How the points are linked:
cp β ff
cp τ zf
cp δ cn
cp χ rj
cp ρ jf
cp γ lc
tg β ht
tg τ pn
tg δ qd
tg χ zq
tg ρ lm
tg γ qt
lc β tc
lc τ zg
lc δ lz
lc χ lf
lc ρ rj
lc γ nt
tl β jh
tl τ tc
tl δ rj
tl χ bm
tl ρ gr
tl γ bt
tz β qc
tz τ pp
tz δ rd
tz χ hf
tz ρ hj
tz γ mr
sq β ql
sq τ bf
sq δ zb
sq χ pr
sq ρ gg
sq γ ll
sb β dz
sb τ qf
sb δ qc
sb χ jq
sb ρ jz
sb γ fb
mr β bl
mr τ lg
mr δ sb
mr χ qd
mr ρ hf
mr γ ft
cz β ng
cz τ rc
cz δ bp
cz χ hj
cz ρ jl
cz γ tz
pn β zq
pn τ cl
pn δ hl
pn χ ft
pn ρ mr
pn γ fj
nf β cm
nf τ ld
nf δ zm
nf χ tr
nf ρ dl
nf γ zl
ft β pn
ft τ ph
ft δ fb
ft χ cl
ft ρ qd
ft γ cr
tm β ll
tm τ ff
tm δ jf
tm χ gr
tm ρ bf
tm γ tl
cl β ft
cl τ dc
cl δ ht
cl χ ph
cl ρ lg
cl γ jd
pf β zc
pf τ sn
pf δ zs
pf χ bc
pf ρ hd
pf γ zh
zs β hr
zs τ gs
zs δ tr
zs χ dr
zs ρ hn
zs γ jl
zf β rj
zf τ lz
zf δ tm
zf χ rz
zf ρ qq
zf γ zg
bh β pc
bh τ lb
bh δ jd
bh χ lt
bh ρ rt
bh γ qb
mt β nt
mt τ rl
mt δ jn
mt χ dl
mt ρ zg
mt γ nf
gs β dr
gs τ zc
gs δ hd
gs χ zl
gs ρ nf
gs γ jp
zq β tg
zq τ ft
zq δ lg
zq χ pn
zq ρ bl
zq γ rt
jp β sm
jp τ sj
jp δ bc
jp χ bp
jp ρ zl
jp γ gj
rt β qt
rt τ cr
rt δ ph
rt χ fj
rt ρ pn
rt γ lt
hr β lq
hr τ dr
hr δ nf
hr χ zs
hr ρ rn
hr γ tj
dc β ph
dc τ dt
dc δ zq
dc χ fz
dc ρ fb
dc γ sr
zl β gs
zl τ pf
zl δ lq
zl χ zc
zl ρ tr
zl γ bp
dg β bf
dg τ jf
dg δ qb
dg χ zj
dg ρ zb
dg γ ff
rz β zf
rz τ jh
rz δ gr
rz χ lz
rz ρ cn
rz γ fd
rl β dl
rl τ zm
rl δ mf
rl χ dd
rl ρ gz
rl γ ld
ql β qb
ql τ pr
ql δ gp
ql χ sq
ql ρ lb
ql γ cn
pc β cf
pc τ lt
pc δ cr
pc χ bh
pc ρ qt
pc γ nb
zg β lf
zg τ gz
zg δ tl
zg χ fd
zg ρ rz
zg γ dl
lf β lc
lf τ fd
lf δ jh
lf χ zg
lf ρ zf
lf γ mt
tr β nf
tr τ hd
tr δ mn
tr χ ld
tr ρ rl
tr γ zc
sj β bp
sj τ gf
sj δ tj
sj χ zh
sj ρ pf
sj γ jz
lq β hd
lq τ zs
lq δ cm
lq χ hr
lq ρ mn
lq γ sn
zt β fg
zt τ tz
zt δ rc
zt χ qc
zt ρ ng
zt γ lm
cn β qq
cn τ tm
cn δ dg
cn χ ll
cn ρ sq
cn γ lz
hf β tz
hf τ dz
hf δ jz
hf χ pp
hf ρ rc
hf γ qd
dl β mt
dl τ dd
dl δ bt
dl χ rl
dl ρ fd
dl γ tr
zc β zl
zc τ bc
zc δ hr
zc χ pf
zc ρ ld
zc γ sj
ht β fb
ht τ zq
ht δ mr
ht χ tg
ht ρ qf
ht γ dt
fj β rt
fj τ jd
fj δ dc
fj χ cr
fj ρ ft
fj γ lb
nt β dj
nt τ dl
nt δ gz
nt χ mt
nt ρ lf
nt γ cm
zj β dg
zj τ bn
zj δ ql
zj χ jf
zj ρ fc
zj γ cp
pp β hf
pp τ sb
pp δ fg
pp χ dz
pp ρ gj
pp γ lg
dd β rl
dd τ mn
dd δ dj
dd χ zm
dd ρ jn
dd γ hd
dt β fz
dt τ rt
dt δ ft
dt χ qt
dt ρ tg
dt γ pc
gg β lb
gg τ gp
gg δ cf
gg χ cj
gg ρ jd
gg γ pr
zn β jd
zn τ cf
zn δ qt
zn χ sr
zn ρ dc
zn γ gp
gp β cj
gp τ fc
gp δ bh
gp χ zb
gp ρ sr
gp γ dg
cj β gg
cj τ zb
cj δ pc
cj χ gp
cj ρ zn
cj γ bf
bn β jf
bn τ cn
bn δ pr
bn χ qq
bn ρ qb
bn γ zf
qd β mr
qd τ hl
qd δ jq
qd χ lg
qd ρ pp
qd γ cl
tj β sn
tj τ sm
tj δ zl
tj χ jl
tj ρ zs
tj γ cz
gj β rc
gj τ jz
gj δ gf
gj χ rd
gj ρ bp
gj γ dz
cm β hn
cm τ tr
cm δ dd
cm χ nf
cm ρ mt
cm γ gs
ng β gf
ng τ hj
ng δ jp
ng χ cz
ng ρ tj
ng γ qc
nb β fc
nb τ ql
nb δ gg
nb χ qb
nb ρ bh
nb γ bn
bt β jn
bt τ dj
bt δ lf
bt χ mf
bt ρ bm
bt γ mn
fz β dc
fz τ qt
fz δ pn
fz χ dt
fz ρ ht
fz γ cf
sr β zn
sr τ pc
sr δ rt
sr χ cf
sr ρ fz
sr γ zb
lg β qd
lg τ fb
lg δ qf
lg χ hl
lg ρ dz
lg γ ph
tc β bm
tc τ lf
tc δ rz
tc χ lc
tc ρ cp
tc γ dj
zh β sj
zh τ ng
zh δ jl
zh χ gf
zh ρ bc
zh γ fg
cf β sr
cf τ bh
cf δ fj
cf χ pc
cf ρ dt
cf γ fc
ll β cn
ll τ gr
ll δ zj
ll χ tm
ll ρ pr
ll γ jh
jn β gz
jn τ mf
jn δ lc
jn χ bt
jn ρ tl
jn γ zm
gz β fd
gz τ bt
gz δ tc
gz χ jn
gz ρ jh
gz γ dd
hj β cz
hj τ gj
hj δ sj
hj χ rc
hj ρ sm
hj γ hf
lz β rz
lz τ tl
lz δ ff
lz χ jh
lz ρ ll
lz γ gz
hn β rn
hn τ nf
hn δ rl
hn χ cm
hn ρ nt
hn γ dr
qt β dt
qt τ fj
qt δ cl
qt χ rt
qt ρ zq
qt γ bh
gr β tm
gr τ cp
gr δ bn
gr χ ff
gr ρ dg
gr γ bm
pr β sq
pr τ dg
pr δ fc
pr χ bf
pr ρ cj
pr γ tm
sn β bc
sn τ jl
sn δ gs
sn χ tj
sn ρ hr
sn γ ng
bf β pr
bf τ zj
bf δ nb
bf χ dg
bf ρ gp
bf γ gr
rc β hj
rc τ rd
rc δ zh
rc χ gj
rc ρ jp
rc γ pp
jz β rd
jz τ zt
jz δ cz
jz χ fg
jz ρ zh
jz γ jq
jf β zj
jf τ qq
jf δ sq
jf χ bn
jf ρ nb
jf γ rj
cr β fj
cr τ zn
cr δ fz
cr χ jd
cr ρ cl
cr γ gg
qb β nb
qb τ sq
qb δ cj
qb χ ql
qb ρ lt
qb γ qq
jl β tj
jl τ jp
jl δ zc
jl χ sm
jl ρ dr
jl γ hj
mf β bt
mf τ nt
mf δ zg
mf χ dj
mf ρ tc
mf γ rn
sm β jl
sm τ bp
sm δ pf
sm χ jp
sm ρ gs
sm γ rc
dr β zs
dr τ zl
dr δ ld
dr χ gs
dr ρ cm
dr γ sm
ld β tr
ld τ lq
ld δ rn
ld χ hd
ld ρ dd
ld γ pf
qf β jq
qf τ bl
qf δ hf
qf χ lm
qf ρ zt
qf γ tg
rj β cp
rj τ rz
rj δ ll
rj χ zf
rj ρ bn
rj γ lf
gf β zh
gf τ cz
gf δ sm
gf χ ng
gf ρ sn
gf γ zt
dz β pp
dz τ jq
dz δ zt
dz χ sb
dz ρ rd
dz γ hl
fb β hl
fb τ tg
fb δ bl
fb χ ht
fb ρ jq
fb γ fz
lm β qf
lm τ mr
lm δ pp
lm χ bl
lm ρ qc
lm γ zq
hl β lg
hl τ ht
hl δ lm
hl χ fb
hl ρ sb
hl γ dc
lt β bh
lt τ gg
lt δ zn
lt χ lb
lt ρ fj
lt γ ql
qc β zt
qc τ hf
qc δ gj
qc χ tz
qc ρ cz
qc γ bl
ff β gr
ff τ rj
ff δ qq
ff χ cp
ff ρ zj
ff γ tc
jh β lz
jh τ bm
jh δ cp
jh χ tl
jh ρ tm
jh γ jn
lb β lt
lb τ cj
lb δ sr
lb χ gg
lb ρ cr
lb γ sq
dj β mf
dj τ mt
dj δ fd
dj χ nt
dj ρ lc
dj γ hn
fc β zb
fc τ qb
fc δ lb
fc χ nb
fc ρ pc
fc γ jf
jq β sb
jq τ lm
jq δ tz
jq χ qf
jq ρ fg
jq γ ht
bc β pf
bc τ tj
bc δ dr
bc χ sn
bc ρ lq
bc γ gf
zb β gp
zb τ nb
zb δ lt
zb χ fc
zb ρ cf
zb γ zj
fd β zg
fd τ jn
fd δ bm
fd χ gz
fd ρ lz
fd γ rl
zm β dd
zm τ rn
zm δ nt
zm χ mn
zm ρ bt
zm γ lq
hd β ld
hd τ hr
hd δ hn
hd χ lq
hd ρ zm
hd γ bc
rn β mn
rn τ cm
rn δ dl
rn χ hn
rn ρ dj
rn γ zs
bp β jp
bp τ zh
bp δ sn
bp χ sj
bp ρ zc
bp γ rd
qq β bn
qq τ ll
qq δ bf
qq χ cn
qq ρ ql
qq γ rz
bl β lm
bl τ qd
bl δ dz
bl χ mr
bl ρ tz
bl γ pn
jd β cr
jd τ sr
jd δ dt
jd χ zn
jd ρ ph
jd γ cj
bm β tl
bm τ lc
bm δ zf
bm χ tc
bm ρ ff
bm γ mf
fg β jz
fg τ qc
fg δ hj
fg χ zt
fg ρ gf
fg γ qf
rd β gj
rd τ fg
rd δ ng
rd χ jz
rd ρ sj
rd γ sb
ph β cl
ph τ fz
ph δ tg
ph χ dc
ph ρ hl
ph γ zn
mn β zm
mn τ hn
mn δ mt
mn χ rn
mn ρ mf
mn γ hr

In the rows, zero is written as 53.

The rows follow the links: the fewer symbols apart two points are, the more alike their rows tend to be.

Rows of some points; one shown again gets a slightly different row:
dr	[ 47,  82,  35,  34,  72,  92,  60,  69,  35,  84,  51,  63,  36,  47,  39,  45,  60,  50,  46,  56,  59,  61,  22,  64,  54,  39,  78,  65,  47,  38,  77,  62,  47,  31,  47,  42,  72,  60,  23,  69,  58,  49,  40,  49,  53,  47,  53,  62]
rj	[ 64,  44,  58,  47,  67,  62,  34,  45,  37,  53,  45,  65,  40,  78,  65,  39,  71,  74,  72,  56,  75,  77,  61,  54,  65,  18,  44,  48,  78,  41,  53,  49,  60,  55,  48,  67,  54,  65,  45,  49,  65,  30,  82,  41,  35,  94,  52,  42]
ft	[ 55,  43,  69,  70,  42,  73,  72,  32,  32,  28,  30,  40,  64,  75,  41,  51,  33,  72,  57,  54,  33,  51,  77,  70,  46,  49,  37,  60,  56,  84,  59,  44,   9,  58,  54,  55,  52,  34,  33,  64,  59,  38,  54,  49,  67,  63,  68,  38]
bp	[ 42,  48,  26,  69,  50,  40,  57,  50,  57,  66,  43,  24,  57,  34,  45,  52,  38,  43,  59,  45,  46,  51,  46,  69,  49,  56,  81,  50,  38,  53,  50,  45,  69,  24,  23,  53,  88,  64,  39,  75,  52,  42,  18,  66,  46,  25,  42,  41]
ld	[ 47,  76,  33,  51,  78,  70,  47,  83,  56,  94,  60,  66,  40,  27,  52,  51,  79,  33,  46,  66,  57,  49,  24,  55,  44,  47,  77,  67,  42,  35,  70,  58,  70,  38,  52,  38,  68,  70,  51,  51,  39,  54,  39,  55,  50,  48,  43,  76]
qt	[ 59,  15,  64,  86,  39,  28,  59,  38,  55,  28,  35,  22,  76,  66,  58,  47,  37,  65,  63,  60,  39,  38,  94,  61,  44,  60,  41,  46,  56,  75,  35,  35,  43,  62,  48,  60,  56,  50,  54,  56,  52,  37,  44,  54,  60,  60,  62,  38]
rd	[ 39,  71,  44,  27,  33,  55,  74,  46,  54,  44,  63,  48,  55,  41,  31,  65,  15,  46,  35,  32,  42,  50,  32,  55,  58,  77,  68,  47,  35,  62,  57,  64,  41,  43,  48,  49,  53,  37,  41,  73,  60,  75,  34,  62,  63,  10,  58,  47]
hn	[ 43,  79,  38,  66,  69,  56,  33,  72,  66,  89,  58,  69,  38,  21,  59,  61,  78,  24,  60,  49,  58,  64,  23,  50,  51,  45,  62,  64,  45,  36,  60,  53,  84,  34,  45,  53,  63,  64,  65,  35,  36,  58,  57,  58,  36,  49,  27,  62]
zf	[ 64,  39,  55,  52,  66,  55,  32,  45,  41,  55,  42,  59,  40,  76,  68,  38,  71,  73,  76,  54,  75,  78,  62,  52,  66,  19,  44,  47,  79,  40,  50,  47,  67,  51,  44,  69,  56,  65,  51,  48,  67,  28,  80,  42,  34,  93,  49,  42]
zb	[ 58,  51,  84,  57,  37,  43,  44,  37,  62,  22,  58,  64,  55,  65,  63,  64,  52,  57,  59,  45,  53,  62,  68,  37,  61,  57,  17,  50,  65,  65,  44,  51,  47,  76,  69,  65,  18,  33,  80,  26,  49,  64,  90,  51,  48,  70,  51,  45]
rn	[ 42,  77,  43,  65,  66,  55,  32,  65,  65,  80,  60,  69,  36,  24,  59,  63,  77,  25,  63,  44,  59,  68,  23,  48,  52,  45,  59,  61,  46,  38,  61,  54,  85,  33,  46,  54,  59,  60,  67,  34,  35,  57,  64,  60,  31,  52,  26,  58]
qf	[ 42,  60,  61,  94,  47,  56,  64,  57,  61,  53,  44,  40,  66,  30,  45,  66,  50,  32,  46,  57,  20,  33,  57,  61,  28,  75,  47,  72,  31,  80,  58,  44,  33,  51,  59,  42,  54,  36,  60,  43,  24,  62,  37,  63,  66,  33,  52,  60]
jh	[ 63,  28,  47,  59,  64,  33,  26,  50,  55,  59,  45,  51,  46,  66,  72,  41,  72,  64,  76,  57,  76,  69,  64,  51,  65,  28,  52,  40,  73,  34,  40,  45,  86,  49,  38,  69,  64,  77,  58,  48,  60,  29,  69,  48,  31,  84,  42,  42]
fd	[ 61,  42,  36,  16,  60,  28,  38,  65,  66,  63,  74,  60,  46,  57,  64,  42,  64,  58,  48,  56,  87,  54,  46,  36,  69,  48,  70,  32,  63,  17,  40,  63,  92,  59,  50,  56,  55,  79,  60,  60,  69,  57,  52,  48,  44,  55,  51,  63]
tc	[ 65,  25,  39,  48,  64,  22,  29,  59,  65,  64,  58,  48,  48,  57,  72,  39,  72,  60,  66,  61,  82,  57,  61,  42,  64,  38,  64,  35,  67,  25,  33,  49,  95,  52,  42,  63,  66,  85,  63,  52,  62,  39,  54,  51,  36,  70,  45,  53]
tl	[ 63,  28,  46,  57,  62,  28,  28,  52,  58,  60,  51,  51,  47,  62,  72,  39,  73,  60,  72,  60,  77,  66,  63,  48,  62,  31,  56,  39,  72,  30,  38,  45,  89,  50,  38,  67,  67,  80,  60,  48,  61,  32,  63,  49,  31,  79,  42,  46]
ph	[ 57,  33,  69,  81,  41,  59,  66,  30,  38,  27,  28,  32,  68,  74,  47,  51,  34,  71,  63,  53,  34,  53,  80,  68,  47,  49,  36,  58,  57,  83,  51,  37,  20,  57,  48,  60,  56,  36,  40,  58,  57,  34,  53,  52,  60,  63,  63,  33]
gr	[ 70,  51,  63,  36,  69,  75,  44,  55,  34,  54,  50,  74,  42,  83,  62,  35,  75,  78,  57,  66,  75,  68,  60,  51,  62,  23,  42,  51,  78,  37,  59,  56,  45,  67,  62,  55,  44,  63,  46,  48,  69,  36,  80,  35,  48,  96,  62,  57]
cm	[ 43,  76,  39,  65,  70,  59,  37,  75,  63,  88,  59,  66,  40,  21,  59,  58,  80,  25,  56,  55,  57,  58,  23,  49,  44,  47,  67,  66,  42,  36,  62,  54,  82,  34,  47,  49,  65,  65,  65,  38,  33,  56,  51,  58,  37,  48,  31,  66]
dj	[ 51,  71,  45,   4,  53,  50,  39,  54,  59,  60,  75,  78,  33,  52,  54,  56,  55,  53,  51,  35,  82,  77,  26,  36,  76,  47,  60,  37,  59,  25,  54,  71,  81,  50,  50,  61,  44,  60,  59,  55,  71,  69,  73,  51,  38,  48,  43,  51]
hd	[ 48,  77,  35,  47,  77,  76,  52,  82,  53,  93,  58,  65,  40,  32,  49,  48,  75,  37,  44,  64,  56,  48,  23,  58,  45,  46,  78,  67,  42,  33,  69,  61,  65,  39,  53,  35,  68,  68,  44,  56,  43,  56,  39,  53,  52,  47,  47,  76]
jz	[ 38,  74,  49,  31,  33,  56,  73,  40,  52,  42,  62,  49,  55,  42,  32,  67,  16,  45,  39,  27,  40,  54,  33,  56,  59,  74,  61,  51,  35,  67,  58,  63,  37,  40,  48,  49,  53,  32,  43,  71,  58,  78,  39,  61,  63,  12,  55,  44]
tj	[ 41,  62,  33,  66,  54,  64,  53,  41,  41,  71,  36,  37,  45,  41,  39,  51,  41,  50,  68,  37,  49,  71,  37,  73,  53,  38,  74,  59,  46,  54,  61,  46,  56,  16,  21,  60,  88,  53,  27,  73,  56,  33,  36,  60,  39,  41,  38,  33]
gg	[ 60,  48,  80,  33,  32,  42,  54,  36,  57,  15,  63,  64,  59,  74,  60,  62,  41,  65,  49,  43,  57,  55,  69,  38,  67,  64,  23,  40,  66,  64,  43,  59,  40,  81,  71,  63,  19,  36,  72,  42,  60,  70,  80,  47,  61,  61,  61,  48]
ht	[ 56,  54,  66,  59,  51,  84,  79,  53,  35,  42,  41,  45,  64,  65,  38,  48,  40,  65,  38,  64,  30,  36,  67,  66,  39,  59,  48,  66,  49,  78,  68,  53,   3,  64,  68,  38,  49,  36,  32,  64,  53,  50,  43,  48,  79,  53,  77,  57]
sm	[ 38,  51,  28,  71,  53,  50,  53,  43,  48,  69,  37,  30,  51,  36,  42,  53,  39,  46,  67,  39,  46,  62,  41,  70,  51,  46,  77,  55,  43,  54,  53,  44,  66,  18,  20,  57,  90,  58,  32,  72,  51,  35,  27,  64,  40,  33,  37,  35]
zt	[ 33,  78,  55,  45,  30,  60,  69,  36,  53,  39,  57,  50,  54,  38,  33,  72,  17,  41,  46,  24,  34,  58,  33,  57,  54,  74,  51,  57,  34,  73,  58,  60,  35,  42,  47,  53,  50,  25,  50,  62,  52,  74,  48,  64,  61,  16,  47,  41]
lb	[ 62,  43,  78,  30,  32,  42,  56,  37,  56,  16,  66,  63,  61,  74,  56,  58,  38,  68,  44,  48,  58,  52,  72,  37,  69,  67,  28,  39,  65,  60,  43,  61,  38,  84,  73,  59,  19,  38,  70,  44,  65,  71,  76,  48,  63,  58,  68,  51]
pf	[ 41,  74,  35,  49,  60,  81,  59,  48,  30,  74,  39,  52,  38,  48,  37,  48,  44,  54,  60,  41,  52,  76,  27,  72,  54,  32,  74,  62,  49,  48,  72,  52,  46,  21,  30,  53,  81,  52,  19,  75,  61,  38,  45,  54,  45,  47,  45,  40]
sq	[ 61,  44,  75,  80,  59,  41,  36,  60,  69,  45,  56,  62,  59,  55,  74,  58,  81,  47,  60,  68,  51,  48,  73,  40,  46,  53,  24,  60,  63,  55,  44,  44,  59,  76,  72,  58,  28,  53,  87,  19,  35,  56,  80,  49,  49,  79,  49,  62]

Each walk starts at a row. The symbols on each line, taken left to right, move it on to the next point.
Each answer is a row, close to the row of the point it stands for.
---
[ 66,  24,  64,  36,  36,  26,  63,  48,  62,  21,  63,  44,  71,  72,  58,  49,  38,  70,  38,  62,  57,  30,  84,  41,  58,  75,  42,  33,  57,  57,  36,  58,  44,  84,  70,  51,  31,  51,  64,  56,  63,  65,  50,  51,  71,  50,  76,  58]
ρ χ ρ -> [ 55,  51,  67,  62,  47,  81,  78,  42,  31,  34,  35,  45,  63,  74,  38,  50,  35,  71,  46,  60,  31,  46,  70,  68,  44,  55,  43,  63,  53,  79,  65,  49,   3,  60,  62,  48,  49,  33,  31,  65,  57,  44,  48,  48,  72,  58,  73,  47]
ρ δ γ -> [ 56,  55,  62,  64,  52,  78,  81,  62,  41,  48,  43,  45,  67,  57,  40,  51,  45,  57,  35,  72,  27,  25,  65,  67,  34,  65,  51,  70,  41,  77,  65,  55,  10,  63,  70,  33,  48,  40,  38,  61,  45,  55,  33,  51,  79,  48,  74,  67]
---
[ 47,  79,  47,  18,  53,  53,  35,  51,  58,  61,  70,  78,  31,  45,  54,  63,  57,  44,  57,  28,  77,  83,  19,  39,  74,  43,  54,  43,  58,  32,  55,  67,  79,  44,  47,  63,  46,  53,  61,  46,  60,  68,  79,  54,  34,  52,  35,  48]
δ δ τ -> [ 63,  37,  36,  24,  61,  23,  35,  67,  66,  66,  71,  55,  46,  57,  67,  40,  69,  57,  51,  59,  86,  51,  49,  38,  69,  47,  71,  32,  64,  17,  37,  61,  96,  57,  47,  56,  58,  83,  60,  60,  68,  53,  50,  50,  43,  55,  48,  61]
ρ δ χ ρ -> [ 70,  41,  69,  61,  70,  55,  42,  75,  59,  57,  60,  68,  56,  62,  74,  44,  90,  55,  51,  85,  60,  37,  72,  41,  44,  46,  38,  57,  64,  44,  51,  51,  55,  81,  80,  46,  33,  66,  74,  29,  42,  51,  67,  41,  60,  84,  63,  79]
---
[ 54,  47,  68,  66,  45,  76,  75,  36,  30,  32,  32,  42,  64,  76,  39,  49,  34,  72,  52,  54,  32,  49,  73,  72,  47,  50,  40,  63,  54,  82,  62,  46,   6,  60,  57,  49,  52,  32,  31,  62,  58,  42,  52,  48,  70,  61,  70,  43]
γ χ δ χ -> [ 60,  17,  67,  89,  40,  34,  60,  33,  51,  26,  33,  25,  72,  67,  56,  50,  38,  69,  64,  58,  36,  43,  91,  64,  45,  55,  40,  50,  56,  79,  39,  37,  36,  60,  47,  62,  56,  46,  52,  55,  54,  35,  46,  54,  56,  60,  60,  34]
γ γ ρ -> [ 65,  35,  72,  28,  33,  34,  60,  44,  57,  17,  66,  55,  66,  76,  56,  53,  36,  69,  40,  54,  58,  41,  77,  38,  63,  73,  37,  36,  65,  60,  40,  58,  41,  86,  73,  55,  23,  44,  66,  53,  65,  70,  63,  47,  67,  53,  73,  55]
---
[ 42,  48,  28,  50,  47,  35,  65,  57,  58,  62,  54,  27,  60,  34,  40,  52,  30,  44,  44,  49,  48,  39,  46,  61,  49,  70,  82,  46,  33,  52,  46,  53,  66,  33,  32,  48,  78,  60,  41,  79,  53,  56,  11,  65,  58,  13,  51,  50]
δ τ ρ -> [ 42,  78,  33,  42,  63,  88,  60,  50,  29,  78,  41,  57,  36,  50,  36,  47,  49,  56,  56,  42,  56,  74,  26,  70,  54,  34,  75,  62,  49,  47,  74,  56,  46,  22,  35,  51,  79,  52,  20,  73,  62,  40,  45,  53,  45,  49,  47,  44]
β ρ τ γ -> [ 39,  70,  34,  56,  59,  78,  57,  44,  33,  73,  37,  47,  40,  46,  36,  52,  44,  53,  63,  37,  53,  74,  29,  75,  54,  33,  73,  60,  47,  53,  68,  51,  50,  19,  26,  55,  86,  52,  21,  73,  60,  36,  43,  57,  41,  46,  42,  36]
---
[ 33,  77,  59,  65,  31,  59,  66,  35,  54,  40,  50,  48,  57,  32,  36,  78,  25,  36,  50,  25,  28,  59,  37,  58,  49,  72,  46,  61,  35,  81,  60,  53,  34,  41,  47,  54,  50,  21,  54,  50,  42,  70,  50,  65,  56,  23,  45,  38]
β γ -> [ 48,  56,  61,  87,  53,  63,  72,  64,  59,  53,  46,  42,  70,  35,  44,  60,  53,  38,  38,  67,  20,  25,  62,  61,  26,  75,  50,  71,  32,  77,  60,  47,  28,  55,  65,  36,  54,  39,  55,  47,  29,  60,  31,  60,  73,  38,  60,  69]
γ τ γ -> [ 66,  13,  61,  59,  39,  19,  63,  50,  64,  26,  53,  30,  76,  67,  60,  47,  40,  66,  47,  67,  49,  25,  92,  48,  49,  72,  47,  40,  56,  63,  30,  48,  50,  77,  60,  54,  44,  58,  64,  59,  58,  52,  38,  52,  69,  49,  72,  53]
---
[ 56,  38,  68,  77,  43,  66,  69,  29,  36,  28,  28,  35,  65,  75,  45,  50,  32,  73,  59,  52,  33,  53,  80,  71,  46,  50,  37,  60,  57,  84,  56,  41,  14,  55,  51,  58,  53,  35,  34,  60,  57,  36,  53,  50,  62,  64,  68,  34]
ρ β δ -> [ 40,  64,  61,  94,  44,  55,  67,  54,  63,  51,  45,  42,  66,  28,  45,  70,  44,  30,  48,  52,  18,  37,  55,  61,  31,  74,  47,  73,  29,  83,  58,  44,  36,  48,  56,  45,  52,  34,  62,  41,  25,  62,  38,  64,  62,  29,  47,  55]
β γ -> [ 54,  54,  63,  60,  51,  81,  82,  57,  37,  45,  43,  47,  66,  61,  40,  48,  42,  62,  37,  71,  28,  31,  68,  68,  37,  64,  49,  69,  44,  77,  68,  53,   6,  64,  70,  35,  48,  38,  35,  63,  50,  54,  38,  48,  81,  49,  77,  62]
---
[ 58,  26,  66,  85,  39,  51,  63,  30,  41,  27,  29,  29,  68,  71,  49,  49,  34,  71,  65,  53,  35,  51,  86,  68,  48,  50,  37,  55,  57,  83,  46,  37,  26,  57,  47,  62,  57,  39,  44,  56,  56,  34,  51,  53,  58,  63,  60,  31]
τ γ χ γ -> [ 59,  45,  82,  76,  50,  43,  38,  46,  66,  38,  57,  66,  56,  56,  71,  63,  70,  48,  65,  56,  52,  56,  71,  39,  50,  53,  18,  56,  63,  62,  44,  44,  55,  75,  71,  62,  25,  45,  85,  17,  38,  57,  85,  50,  46,  78,  48,  54]
χ γ ρ β -> [ 62,  44,  79,  78,  54,  42,  35,  53,  67,  40,  57,  65,  59,  55,  73,  62,  75,  46,  63,  60,  50,  53,  72,  39,  47,  54,  22,  56,  63,  59,  44,  46,  57,  74,  71,  59,  27,  51,  87,  17,  36,  57,  83,  50,  48,  79,  49,  59]
---
[ 69,  41,  69,  66,  68,  50,  40,  73,  62,  54,  59,  67,  57,  60,  74,  49,  90,  51,  52,  81,  57,  35,  73,  40,  44,  49,  35,  60,  65,  46,  51,  51,  57,  78,  79,  48,  33,  63,  79,  25,  39,  53,  70,  45,  57,  83,  59,  78]
δ ρ γ τ -> [ 64,  41,  75,  78,  61,  43,  37,  65,  65,  47,  57,  63,  59,  55,  76,  55,  84,  47,  57,  73,  53,  42,  74,  41,  44,  54,  26,  59,  62,  53,  46,  46,  60,  78,  75,  53,  29,  58,  85,  19,  36,  54,  76,  49,  49,  80,  53,  67]
τ γ -> [ 67,  49,  60,  38,  69,  70,  39,  50,  35,  53,  47,  71,  40,  83,  65,  39,  74,  78,  63,  61,  73,  71,  60,  52,  64,  22,  44,  51,  79,  39,  57,  54,  51,  62,  60,  60,  48,  62,  46,  48,  69,  35,  83,  37,  44,  96,  58,  50]
